Below is a small trained network, with its code and all its weights. Each question gives an input and a class and asks what happens when units are switched off, that is, made to give their printed mean instead of their output.

import numpy as np


def w(rows, s, z=0):
    codes = np.array(rows[::2]) - 128.0
    scale = np.full(codes.shape[1], s)
    scale[-1] = z or s
    return codes * scale


def f(y):
    return y / 2 * (1 + np.tanh(0.7978845608 * (y + 0.044715 * y**3)))


def log_softmax(a):
    a = a - a.max(-1, keepdims=True)
    return a - np.log(np.exp(a).sum(-1, keepdims=True))


def net(x, mask):
    res = np.array(x, float).reshape(1, 5) / 4 @ E
    y = f(res @ A[0][:, :-1].T + A[0][:, -1])
    res = res + np.where(mask, y, B[0][:, -1]) @ B[0][:, :-1]
    return log_softmax(res[-1] @ U[:, :-1].T + U[:, -1])


A, B = {}, {}
E = w([
[209,172,77,254,66],'x0',
[192,106,152,86,91],'x1',
[136,128,112,122,141],'x2',
[171,129,106,107,146],'x3',
[121,134,118,127,128],'x4',
],0.0092)
A[0] = w([
[103,134,160,87,20,252],'n0',
[230,101,93,142,55,40],'n1',
[139,80,165,96,38,143],'n2',
[92,71,150,81,131,30],'n3',
[235,71,135,57,76,171],'n4',
[80,115,210,2,180,37],'n5',
],0.0076,0.0042)
B[0] = w([
[33,151,17,169,233,200],'n0',
[153,205,179,174,139,196],'n1',
[112,190,57,213,198,158],'n2',
[223,142,159,124,62,154],'n3',
[62,106,115,154,247,208],'n4',
[205,213,189,73,3,253],'n5',
],0.007,0.0059)
U = w([
[100,166,152,151,238,234],'0',
[239,253,186,150,62,2],'1',
[94,104,153,148,211,195],'2',
],0.0059,0.0035)

Each question gives the input, the list of numbers given to net, and the class t.
The units are the neurons (one row each of A and B). Each row of codes is followed by its name. A weight is (code - 128) times the scale printed after its matrix; where a second scale follows, it is the last column's (A, B and U).
mask holds one flag per neuron, in row order. A switched-off neuron (its flag False) gives its mean, the last column of its row in B, instead of its output. The means were averaged over made-up inputs and are rounded, as every weight is.
A unit's drop is (log p(t) with every unit on - log p(t) with that unit switched off) / (log p(t) with every unit on - log p(t) with every unit switched off).
The circuit of an input: a set's keep is (log p(t) with only the set's units on - log p(t) with every unit switched off) / (log p(t) with every unit on - log p(t) with every unit switched off). Starting from all 6 units, units are removed one at a time, each time the one whose removal leaves the highest keep (on an exact tie, the one counted first), for as long as the keep stays at least 0.8.
units of the circuit, in order: the units of the circuit, biggest drop first
unit that matters most: the unit with the biggest drop
k most important neurons: the k neurons with the biggest drops, biggest first
drop when u is switched off: that unit's drop, to one decimal
input [4,5,-3,5,2], class 0: units of the circuit, in order : n4, n5
input [6,7,-6,3,-2], class 0: unit that matters most : n4
input [-8,3,1,0,2], class 1: 2 most important neurons : n5, n3
input [-4,-3,5,-1,-4], class 1: units of the circuit, in order : n5, n4
input [5,5,4,-5,8], class 0: units of the circuit, in order : n5, n0
input [-4,-2,-8,4,1], class 1: 2 most important neurons : n5, n4
input [-7,6,8,-7,-4], class 1: 2 most important neurons : n5, n3
input [4,5,-5,-3,4], class 0: 2 most important neurons : n5, n0
input [4,8,2,-8,-3], class 0: drop when n0 is switched off : 0.1
input [-8,1,-7,1,-2], class 1: drop when n2 is switched off : 0.0
input [-7,3,6,6,4], class 1: drop when n5 is switched off : 1.1
input [-8,-3,-3,-2,-8], class 1: drop when n5 is switched off : 0.6
